Here is a tiny trained network, its code and every weight. The questions are about switching its units off for an input and a class, where a switched-off unit gives its printed mean instead of its output.

import numpy as np


def w(rows, s, z=0):
    codes = np.array(rows[::2]) - 128.0
    scale = np.full(codes.shape[1], s)
    scale[-1] = z or s
    return codes * scale


def f(y):
    return np.maximum(y, 0)


def log_softmax(a):
    a = a - a.max(-1, keepdims=True)
    return a - np.log(np.exp(a).sum(-1, keepdims=True))


def net(x, mask):
    res = np.array(x, float).reshape(1, 6) / 4 @ E
    y = f(res @ A[0][:, :-1].T + A[0][:, -1])
    res = res + np.where(mask, y, B[0][:, -1]) @ B[0][:, :-1]
    return log_softmax(res[-1] @ U[:, :-1].T + U[:, -1])


A, B = {}, {}
E = w([
[119,158,101,102],'x0',
[67,60,116,85],'x1',
[111,113,2,193],'x2',
[129,125,138,120],'x3',
[128,126,126,129],'x4',
[201,50,95,39],'x5',
],0.0091)
A[0] = w([
[21,87,68,29,229],'n1',
[33,16,149,161,165],'n2',
[203,224,58,192,186],'n3',
[171,106,69,58,10],'n4',
[204,133,123,124,111],'n5',
[207,83,88,67,39],'n6',
[63,79,126,85,125],'n7',
[117,179,153,186,51],'n8',
[68,111,97,193,171],'n9',
[82,96,121,45,159],'n10',
[164,52,120,99,33],'n11',
[135,192,142,108,3],'n12',
[105,173,199,94,32],'n13',
[147,105,2,175,137],'n14',
[126,170,87,112,183],'n15',
[215,130,123,135,167],'n16',
[137,81,215,138,111],'n17',
[110,92,61,150,14],'n18',
[143,42,174,203,211],'n19',
[49,109,110,79,92],'n20',
[152,67,89,222,55],'n21',
[194,89,100,110,86],'n22',
[133,79,154,170,200],'n23',
[205,196,115,135,120],'n24',
[170,160,201,77,69],'n25',
[100,104,114,206,231],'n26',
[149,152,137,234,33],'n27',
[71,203,138,177,134],'n28',
[210,117,80,63,86],'n29',
[109,168,139,188,65],'n30',
[128,159,167,85,69],'n31',
[97,29,101,106,141],'n32',
[121,175,155,97,218],'n33',
[196,92,93,93,46],'n34',
[171,123,121,117,49],'n35',
[111,138,73,143,97],'n36',
],0.0096,0.0035)
B[0] = w([
[183,186,231,167,255],'n1',
[154,200,189,164,209],'n2',
[171,145,237,155,222],'n3',
[60,114,139,105,184],'n4',
[81,186,159,171,163],'n5',
[63,152,138,95,203],'n6',
[178,165,170,199,185],'n7',
[48,110,166,131,180],'n8',
[135,138,190,70,204],'n9',
[127,112,205,195,205],'n10',
[81,136,122,155,179],'n11',
[114,101,159,149,146],'n12',
[113,59,166,84,184],'n13',
[158,66,204,112,230],'n14',
[201,105,198,107,167],'n15',
[101,206,171,152,178],'n16',
[143,85,156,96,185],'n17',
[110,69,173,146,168],'n18',
[160,216,175,68,177],'n19',
[151,187,169,183,176],'n20',
[148,57,187,95,174],'n21',
[58,171,149,74,178],'n22',
[141,228,202,85,163],'n23',
[157,157,184,200,177],'n24',
[133,55,163,164,201],'n25',
[118,106,221,18,204],'n26',
[93,147,167,139,180],'n27',
[89,130,137,1,220],'n28',
[71,177,154,92,202],'n29',
[76,129,170,88,178],'n30',
[146,60,167,130,167],'n31',
[97,180,192,153,204],'n32',
[141,128,240,115,194],'n33',
[68,142,149,69,180],'n34',
[91,129,148,155,141],'n35',
[152,86,175,80,166],'n36',
],0.0061,0.0079)
U = w([
[118,114,130,108,253],'0',
[22,111,110,71,84],'1',
[134,132,136,168,176],'2',
[117,93,129,101,175],'3',
[123,107,129,105,169],'4',
[115,4,133,101,82],'5',
[123,84,81,161,22],'6',
],0.015,0.0041)

Each question gives the input, the list of numbers given to net, and the class t.
The units are the neurons (one row each of A and B). Each row of codes is followed by its name. A weight is (code - 128) times the scale printed after its matrix; where a second scale follows, it is the last column's (A, B and U).
mask holds one flag per neuron, in row order. A switched-off neuron (its flag False) gives its mean, the last column of its row in B, instead of its output. The means were averaged over made-up inputs and are rounded, as every weight is.
A unit's drop is (log p(t) with every unit on - log p(t) with that unit switched off) / (log p(t) with every unit on - log p(t) with every unit switched off).
The circuit of an input: a set's keep is (log p(t) with only the set's units on - log p(t) with every unit switched off) / (log p(t) with every unit on - log p(t) with every unit switched off). Starting from the 12 units with the biggest drops (on a tie, the unit counted first), units are removed one at a time, each time the one whose removal leaves the highest keep (on an exact tie, the one counted first), for as long as the keep stays at least 0.8.
circuit, biggest first: the units of the circuit, biggest drop first
top k neurons: the k neurons with the biggest drops, biggest first
drop of u: that unit's drop, to one decimal
input [-4,7,7,-1,3,6], class 2: circuit, biggest first	n1; n2
input [3,-1,-7,2,-7,-7], class 1: circuit, biggest first	n28; n1
input [0,5,-7,-6,-3,8], class 1: circuit, biggest first	n6; n29
input [-4,-5,-5,-6,-5,-8], class 1: circuit, biggest first	n28; n8
input [2,7,1,6,-1,-6], class 2: circuit, biggest first	n2; n1
input [6,-4,6,1,-3,-7], class 1: circuit, biggest first	n28
input [2,8,-7,2,-7,7], class 2: circuit, biggest first	n1; n7; n10
input [-2,6,-4,5,4,-4], class 2: top 2 neurons	n2; n7
input [0,-4,8,-1,-6,-6], class 5: top 2 neurons	n14; n21
input [8,3,3,-4,-2,8], class 1: drop of n4	0.2
input [4,2,8,-5,5,-4], class 5: drop of n23	0.0
input [6,7,4,-5,7,-4], class 2: drop of n2	0.2
input [4,8,6,-2,-7,-1], class 2: drop of n20	0.1
input [-2,2,-4,2,3,5], class 1: top neuron	n6
